Below are the code and all the weights of a small trained network. Each question names an input and a class and asks about switching units off, where a switched-off unit gives its printed mean instead of its output.

import numpy as np


def w(rows, s, z=0):
    codes = np.array(rows[::2]) - 128.0
    scale = np.full(codes.shape[1], s)
    scale[-1] = z or s
    return codes * scale


def f(y):
    return np.maximum(y, 0)


def log_softmax(a):
    a = a - a.max(-1, keepdims=True)
    return a - np.log(np.exp(a).sum(-1, keepdims=True))


def net(x, mask):
    res = np.array(x, float).reshape(1, 7) / 4 @ E
    y = f(res @ A[0][:, :-1].T + A[0][:, -1])
    res = res + np.where(mask, y, B[0][:, -1]) @ B[0][:, :-1]
    return log_softmax(res[-1] @ U[:, :-1].T + U[:, -1])


A, B = {}, {}
E = w([
[101,190,120,104,105,120,84],'x0',
[177,135,134,251,78,197,45],'x1',
[93,209,69,208,176,154,209],'x2',
[209,203,210,94,142,194,166],'x3',
[127,129,129,128,134,132,121],'x4',
[141,100,130,138,136,131,148],'x5',
[254,139,81,140,191,56,94],'x6',
],0.0079)
A[0] = w([
[255,142,57,134,226,29,89,147],'N1',
[134,120,139,199,112,163,80,38],'N2',
[80,102,111,5,227,86,220,42],'N3',
[202,176,232,101,123,213,162,2],'N4',
[66,72,66,132,116,20,107,179],'N5',
[69,89,76,173,105,85,57,55],'N6',
[131,58,154,70,85,86,60,132],'N7',
[151,114,132,197,86,177,96,26],'N8',
[160,124,163,60,68,145,82,111],'N9',
[148,212,170,69,129,132,105,176],'N10',
[70,46,47,163,131,120,77,32],'N11',
[161,91,126,221,124,191,109,71],'N12',
[172,51,205,85,70,117,96,24],'N13',
[93,65,154,135,75,166,210,191],'N14',
[101,194,68,226,193,174,237,33],'N15',
[103,223,82,131,112,126,121,153],'N16',
],0.0072,0.0061)
B[0] = w([
[3,76,196,79,73,228,118,255],'N1',
[145,196,144,73,114,93,52,159],'N2',
[205,208,164,99,45,42,19,225],'N3',
[162,170,25,45,178,162,210,175],'N4',
[189,159,136,126,105,161,238,250],'N5',
[183,138,82,79,130,175,195,186],'N6',
[103,83,80,176,195,91,123,203],'N7',
[156,174,124,35,69,54,46,161],'N8',
[94,89,101,157,183,73,128,174],'N9',
[164,125,112,180,136,169,195,195],'N10',
[177,189,70,52,150,167,208,184],'N11',
[182,159,132,89,72,62,56,180],'N12',
[64,92,37,120,198,64,111,164],'N13',
[86,92,172,130,92,178,107,214],'N14',
[74,79,61,113,204,60,59,215],'N15',
[98,57,142,207,173,87,120,187],'N16',
],0.0078,0.0083)
U = w([
[187,213,143,85,44,33,24,68],'0',
[76,64,56,155,254,57,89,56],'1',
[206,164,69,92,147,205,231,70],'2',
[140,100,164,183,114,136,130,246],'3',
[9,99,186,88,67,238,92,61],'4',
[149,109,159,179,116,123,135,232],'5',
],0.0092,0.013)

Each question gives the input, the list of numbers given to net, and the class t.
The units are the neurons (one row each of A and B). Each row of codes is followed by its name. A weight is (code - 128) times the scale printed after its matrix; where a second scale follows, it is the last column's (A, B and U).
mask holds one flag per neuron, in row order. A switched-off neuron (its flag False) gives its mean, the last column of its row in B, instead of its output. The means were averaged over made-up inputs and are rounded, as every weight is.
A unit's drop is (log p(t) with every unit on - log p(t) with that unit switched off) / (log p(t) with every unit on - log p(t) with every unit switched off).
The circuit of an input: a set's keep is (log p(t) with only the set's units on - log p(t) with every unit switched off) / (log p(t) with every unit on - log p(t) with every unit switched off). Starting from the 12 units with the biggest drops (on a tie, the unit counted first), units are removed one at a time, each time the one whose removal leaves the highest keep (on an exact tie, the one counted first), for as long as the keep stays at least 0.8.
units of the circuit, in order: the units of the circuit, biggest drop first
most important unit: the unit with the biggest drop
k most important neurons: the k neurons with the biggest drops, biggest first
input [-1,1,5,1,3,-2,-3], class 1: units of the circuit, in order => [N15 N5]
input [-4,3,-1,7,4,3,-4], class 2: most important unit => N4
input [-5,-6,5,-8,-5,0,-2], class 2: 2 most important neurons => [N5 N11]
input [-3,7,-1,3,-2,-6,-5], class 0: units of the circuit, in order => [N8 N12]
input [-8,6,-8,-3,-4,3,6], class 1: 2 most important neurons => [N13 N7]
input [7,-4,-5,0,3,-8,-1], class 5: 2 most important neurons => [N15 N10]
input [-4,3,2,-8,1,1,7], class 2: units of the circuit, in order => [N11 N5]
input [6,-2,-5,8,4,-3,3], class 2: 3 most important neurons => [N4 N10 N15]
input [-3,7,7,-8,2,7,-1], class 2: 3 most important neurons => [N11 N6 N3]
input [7,-5,-2,6,-7,2,5], class 3: units of the circuit, in order => [N10 N1 N11]
input [6,0,-5,-2,4,3,5], class 3: units of the circuit, in order => [N15 N1 N7]
input [-7,7,-1,-1,5,-2,-5], class 0: units of the circuit, in order => [N12 N8]
input [8,7,-2,7,-3,-7,6], class 3: 4 most important neurons => [N3 N10 N1 N16]
input [-1,-3,4,-5,8,-1,3], class 2: most important unit => N5
input [1,-1,-6,-1,8,-2,2], class 1: units of the circuit, in order => [N7 N13]
input [-3,-2,-8,1,-7,8,-8], class 1: units of the circuit, in order => [N13 N7]
input [-1,6,4,-4,-8,1,5], class 0: 3 most important neurons => [N12 N8 N2]
input [0,6,-2,0,3,-6,8], class 4: 2 most important neurons => [N1 N3]
input [-3,8,8,2,5,5,5], class 0: 3 most important neurons => [N12 N8 N2]
input [-3,4,-6,7,2,3,6], class 2: units of the circuit, in order => [N4]
input [-2,8,8,8,1,6,1], class 0: units of the circuit, in order => [N12 N8]
input [6,-4,0,-1,-2,-5,6], class 3: 3 most important neurons => [N14 N10 N16]
